Here is a tiny trained network, its code and every weight. The questions are about switching its units off for an input and a target symbol, where a switched-off unit gives its printed mean instead of its output.

import numpy as np


def w(rows, s, z=0):
    codes = np.array(rows[::2]) - 128.0
    scale = np.full(codes.shape[1], s)
    scale[-1] = z or s
    return codes * scale


def f(y):
    return np.maximum(y, 0)


def softmax(a):
    e = np.exp(a - a.max(-1, keepdims=True))
    return e / e.sum(-1, keepdims=True)


def log_softmax(a):
    a = a - a.max(-1, keepdims=True)
    return a - np.log(np.exp(a).sum(-1, keepdims=True))


def net(x, mask):
    ids = ['ΓΞΦΨζημσω'.index(c) for c in x.split()]
    T = len(ids)
    res = E[ids] + P[:T]
    u = 0
    for l in range(2):
        r = res
        for j in range(2):
            rows = slice(3 * j, 3 * j + 3)
            q, k, v = (r @ M[l][rows].T for M in (Q, K, V))
            z = softmax(np.where(np.tri(T) > 0, q @ k.T / 3**0.5, -1e9)) @ v
            o = O[l][rows]
            res = res + np.where(mask[u + j], z, o[:, -1]) @ o[:, :-1]
        u += 2
        y = f(res @ A[l][:, :-1].T + A[l][:, -1])
        res = res + np.where(mask[u : u + 4], y, B[l][:, -1]) @ B[l][:, :-1]
        u += 4
    return log_softmax(res[-1] @ U[:, :-1].T + U[:, -1])


Q, K, V, O, A, B = {}, {}, {}, {}, {}, {}
E = w([
[90,149,111,162,132,30,137,116,132,95,101,84],'Γ',
[83,154,130,80,138,95,118,113,229,118,252,96],'Ξ',
[131,137,205,180,127,132,132,108,105,87,211,101],'Φ',
[180,159,149,133,115,148,132,111,158,14,57,59],'Ψ',
[106,147,135,153,161,150,135,212,122,92,122,101],'ζ',
[192,61,147,47,54,92,120,150,155,102,190,194],'η',
[43,47,119,31,180,146,181,107,61,61,76,164],'μ',
[201,76,88,117,114,92,184,131,91,169,197,74],'σ',
[145,86,112,176,37,97,162,130,68,173,89,106],'ω',
],0.015)
P = w([
[121,81,190,194,182,76,133,115,151,80,93,51],'0',
[132,80,167,168,154,100,143,125,172,103,125,60],'1',
[158,95,150,164,139,120,173,122,181,106,123,73],'2',
[148,149,146,136,114,121,171,133,156,119,137,82],'3',
[163,178,136,127,96,130,181,143,133,117,137,110],'4',
[168,222,140,107,93,143,177,135,125,131,153,103],'5',
[184,254,133,97,84,154,177,145,93,126,162,132],'6',
],0.0083)
Q[0] = w([
[75,102,59,142,195,169,18,116,127,197,44,254],'L0H1',
[134,200,123,103,169,217,109,113,111,71,75,110],'L0H1',
[166,91,125,99,66,199,124,136,109,131,51,206],'L0H1',
[138,91,139,188,147,92,111,211,146,85,141,116],'L0H2',
[135,125,141,85,111,119,193,164,141,73,145,110],'L0H2',
[112,165,108,71,113,124,209,82,173,34,108,143],'L0H2',
],0.007)
K[0] = w([
[74,87,142,192,195,22,62,18,255,77,141,80],'L0H1',
[37,118,111,91,192,123,174,180,102,66,97,123],'L0H1',
[87,25,113,116,118,72,130,81,159,132,82,136],'L0H1',
[224,127,80,176,60,90,139,156,99,179,124,167],'L0H2',
[157,100,127,87,124,178,168,43,85,115,113,211],'L0H2',
[42,116,128,49,144,202,218,74,100,77,100,180],'L0H2',
],0.0064)
V[0] = w([
[207,105,192,114,118,88,92,18,128,100,147,83],'L0H1',
[131,191,228,244,84,81,66,96,190,130,109,116],'L0H1',
[192,84,254,135,131,153,237,145,14,64,188,98],'L0H1',
[220,104,153,123,110,146,133,147,97,134,128,173],'L0H2',
[227,88,170,220,16,32,138,221,233,128,155,40],'L0H2',
[148,248,130,220,67,128,45,133,250,140,180,98],'L0H2',
],0.0054)
O[0] = w([
[113,140,106,99,18,53,71,77,138,40,139,150,182],'L0H1',
[55,131,202,139,136,122,117,72,11,27,145,128,128],'L0H1',
[126,173,144,134,20,121,215,50,178,150,148,89,255],'L0H1',
[172,59,82,109,77,140,106,155,196,93,175,55,113],'L0H2',
[169,212,255,152,133,105,127,242,144,122,110,23,215],'L0H2',
[143,174,142,158,127,85,96,221,70,108,162,168,88],'L0H2',
],0.0063,0.0086)
A[0] = w([
[167,181,156,95,121,226,122,203,121,70,41,122,139],'L0N1',
[96,120,129,180,76,180,109,82,89,217,3,105,95],'L0N2',
[132,200,181,177,161,116,139,206,110,80,26,89,8],'L0N3',
[139,118,116,184,17,149,132,119,61,227,64,131,169],'L0N4',
],0.0052,0.0014)
B[0] = w([
[153,212,82,252,101,179,95,80,125,121,197,89,187],'L0N1',
[139,76,171,49,73,220,128,148,125,40,143,101,160],'L0N2',
[189,94,104,116,171,102,20,81,207,95,202,79,254],'L0N3',
[210,50,161,172,132,254,128,114,53,182,109,40,158],'L0N4',
],0.0063,0.0078)
Q[1] = w([
[73,192,151,118,112,135,68,111,84,109,126,152],'L1H1',
[90,59,36,201,225,110,112,126,72,167,72,186],'L1H1',
[125,72,178,144,116,224,125,105,82,157,122,195],'L1H1',
[127,115,45,141,186,195,182,110,156,162,45,56],'L1H2',
[166,191,179,104,104,32,102,69,140,90,178,110],'L1H2',
[72,67,134,113,179,151,88,119,2,186,78,207],'L1H2',
],0.0071)
K[1] = w([
[18,204,121,59,173,113,86,189,253,55,152,218],'L1H1',
[109,101,207,147,145,39,85,140,212,95,138,68],'L1H1',
[88,28,116,77,236,108,168,72,168,83,96,123],'L1H1',
[9,54,108,70,187,145,198,32,116,128,109,127],'L1H2',
[189,199,61,147,101,202,96,137,104,150,167,140],'L1H2',
[115,115,184,150,161,83,123,128,203,89,143,35],'L1H2',
],0.0061)
V[1] = w([
[113,186,156,98,120,133,155,159,235,94,195,181],'L1H1',
[179,58,164,70,113,173,52,134,131,93,65,184],'L1H1',
[87,124,200,134,92,182,86,163,158,105,148,119],'L1H1',
[128,130,106,198,181,174,88,162,135,124,182,101],'L1H2',
[106,149,84,120,142,147,2,75,196,70,70,117],'L1H2',
[56,118,171,141,185,195,130,109,134,116,105,151],'L1H2',
],0.0071)
O[1] = w([
[126,181,42,124,125,60,50,139,37,202,78,90,192],'L1H1',
[174,189,75,93,77,253,121,232,138,35,131,57,27],'L1H1',
[177,234,36,234,108,90,156,154,17,81,110,125,205],'L1H1',
[140,108,88,233,139,138,200,98,199,160,150,103,102],'L1H2',
[76,130,13,91,182,94,114,130,175,149,211,136,162],'L1H2',
[199,232,58,217,189,54,151,119,102,127,67,114,2],'L1H2',
],0.0065,0.0068)
A[1] = w([
[204,181,206,150,237,108,75,137,174,169,182,31,248],'L1N1',
[145,168,171,139,204,45,30,195,63,211,59,204,173],'L1N2',
[211,80,238,169,116,168,212,215,149,111,55,97,48],'L1N3',
[85,2,243,166,72,152,106,22,143,194,159,122,52],'L1N4',
],0.0045,0.0012)
B[1] = w([
[73,3,132,89,80,87,150,249,137,176,49,233,254],'L1N1',
[186,198,156,113,227,105,191,184,238,7,82,130,146],'L1N2',
[23,172,130,146,191,176,135,89,139,51,198,133,201],'L1N3',
[223,185,131,81,116,126,19,109,205,100,104,209,228],'L1N4',
],0.0063,0.013)
U = w([
[195,73,124,169,85,123,237,132,158,205,118,129,238],'Γ',
[108,105,140,97,76,159,69,193,58,143,125,69,185],'Ξ',
[169,182,84,124,117,171,130,112,179,135,84,131,102],'Φ',
[178,75,139,98,95,143,62,120,178,160,115,206,28],'Ψ',
[107,192,168,156,121,93,141,17,69,106,59,121,174],'ζ',
[44,6,152,92,155,126,98,98,70,77,104,152,91],'η',
[92,161,169,156,125,178,192,133,150,78,169,136,97],'μ',
[120,168,77,136,146,132,40,56,153,138,254,98,4],'σ',
[193,185,131,97,220,129,101,193,139,87,105,183,111],'ω',
],0.0057,0.0029)

Each question gives the input, a string of symbols that net reads in full, and the target symbol t.
The units are the heads (3 rows each of Q, K, V and O) and the neurons (one row each of A and B). Each row of codes is followed by its name. A weight is (code - 128) times the scale printed after its matrix; where a second scale follows, it is the last column's (O, A, B and U).
mask holds one flag per unit, layer by layer, with each layer's heads first. A switched-off unit (its flag False) gives its mean, the last column of its rows in O or B, instead of its output. The means were averaged over made-up inputs and are rounded, as every weight is.
A unit's drop is (log p(t) with every unit on - log p(t) with that unit switched off) / (log p(t) with every unit on - log p(t) with every unit switched off).
most important unit: the unit with the biggest drop
k most important neurons: the k neurons with the biggest drops, biggest first
k most important neurons of layer l: the k neurons of layer l with the biggest drops, biggest first
drop when u is switched off: that unit's drop, to one decimal
input Ξ σ σ Ξ Ψ, target Ψ: 2 most important neurons of layer 1	[L1N1; L1N3]
input Ξ Ξ Γ ζ Ψ, target Γ: most important unit	L1N1
input Ψ σ η σ σ ζ Φ, target Ψ: 2 most important neurons	[L0N3; L1N4]
input ω η η ζ, target Ξ: 2 most important neurons	[L0N3; L0N1]
input σ Ξ σ Γ η Γ Γ, target Ξ: 2 most important neurons	[L0N3; L1N4]
input Φ ω μ Γ, target ζ: 2 most important neurons of layer 1	[L1N1; L1N4]
input Ξ ω Ξ Φ ω Φ Ψ, target μ: 3 most important neurons	[L0N4; L0N3; L1N3]
input ζ Ψ Ξ Ξ η Φ Γ, target Ξ: 3 most important neurons	[L0N3; L1N4; L1N3]
input σ ω ζ η Ψ, target Ξ: 2 most important neurons	[L0N1; L0N3]
input η σ Ψ, target Ψ: 2 most important neurons of layer 0	[L0N3; L0N2]
input Φ σ ζ, target Ψ: 4 most important neurons	[L0N3; L1N4; L1N1; L0N2]
input ζ Ψ Φ, target Γ: 2 most important neurons	[L1N1; L1N3]
input Γ Ψ σ Γ, target Ψ: 2 most important neurons	[L1N4; L0N3]
input ω ω Ξ Φ Ξ, target ζ: most important unit	L0H1
input Φ η Ψ ω Ξ Γ, target μ: 2 most important neurons	[L0N4; L1N3]
input μ Ξ Ξ ζ ω, target Ξ: 3 most important neurons of layer 0	[L0N4; L0N2; L0N1]
input σ η Ξ Γ Ξ Ξ Γ, target ω: 2 most important neurons	[L1N2; L0N3]
input σ μ Ξ ω Φ, target μ: 2 most important neurons	[L1N3; L0N2]
input Ξ Ψ ω Ψ, target μ: 2 most important neurons	[L0N4; L1N3]
input Ξ ω σ Ξ Ξ Γ ω, target μ: most important unit	L1N3
input Ψ Ξ σ ω ζ η, target μ: 3 most important neurons	[L0N4; L1N3; L1N1]
input Ξ ζ σ Ψ Ξ, target Ψ: 3 most important neurons	[L0N3; L1N4; L1N3]
input Γ Ψ ω Ξ Γ, target μ: 2 most important neurons of layer 1	[L1N3; L1N4]
input Γ ω σ η ω, target μ: 2 most important neurons of layer 0	[L0N4; L0N2]
input Ξ Ψ ζ Ψ η Ξ, target Ξ: drop when L1H2 is switched off	0.2
input Γ Φ Γ, target ζ: drop when L0N4 is switched off	0.0
input Ξ σ σ Ψ ζ, target Ψ: drop when L1N3 is switched off	0.0
input ω η Ξ, target μ: drop when L1H1 is switched off	1.1
input σ ζ Ξ Ψ, target Γ: most important unit	L0H2
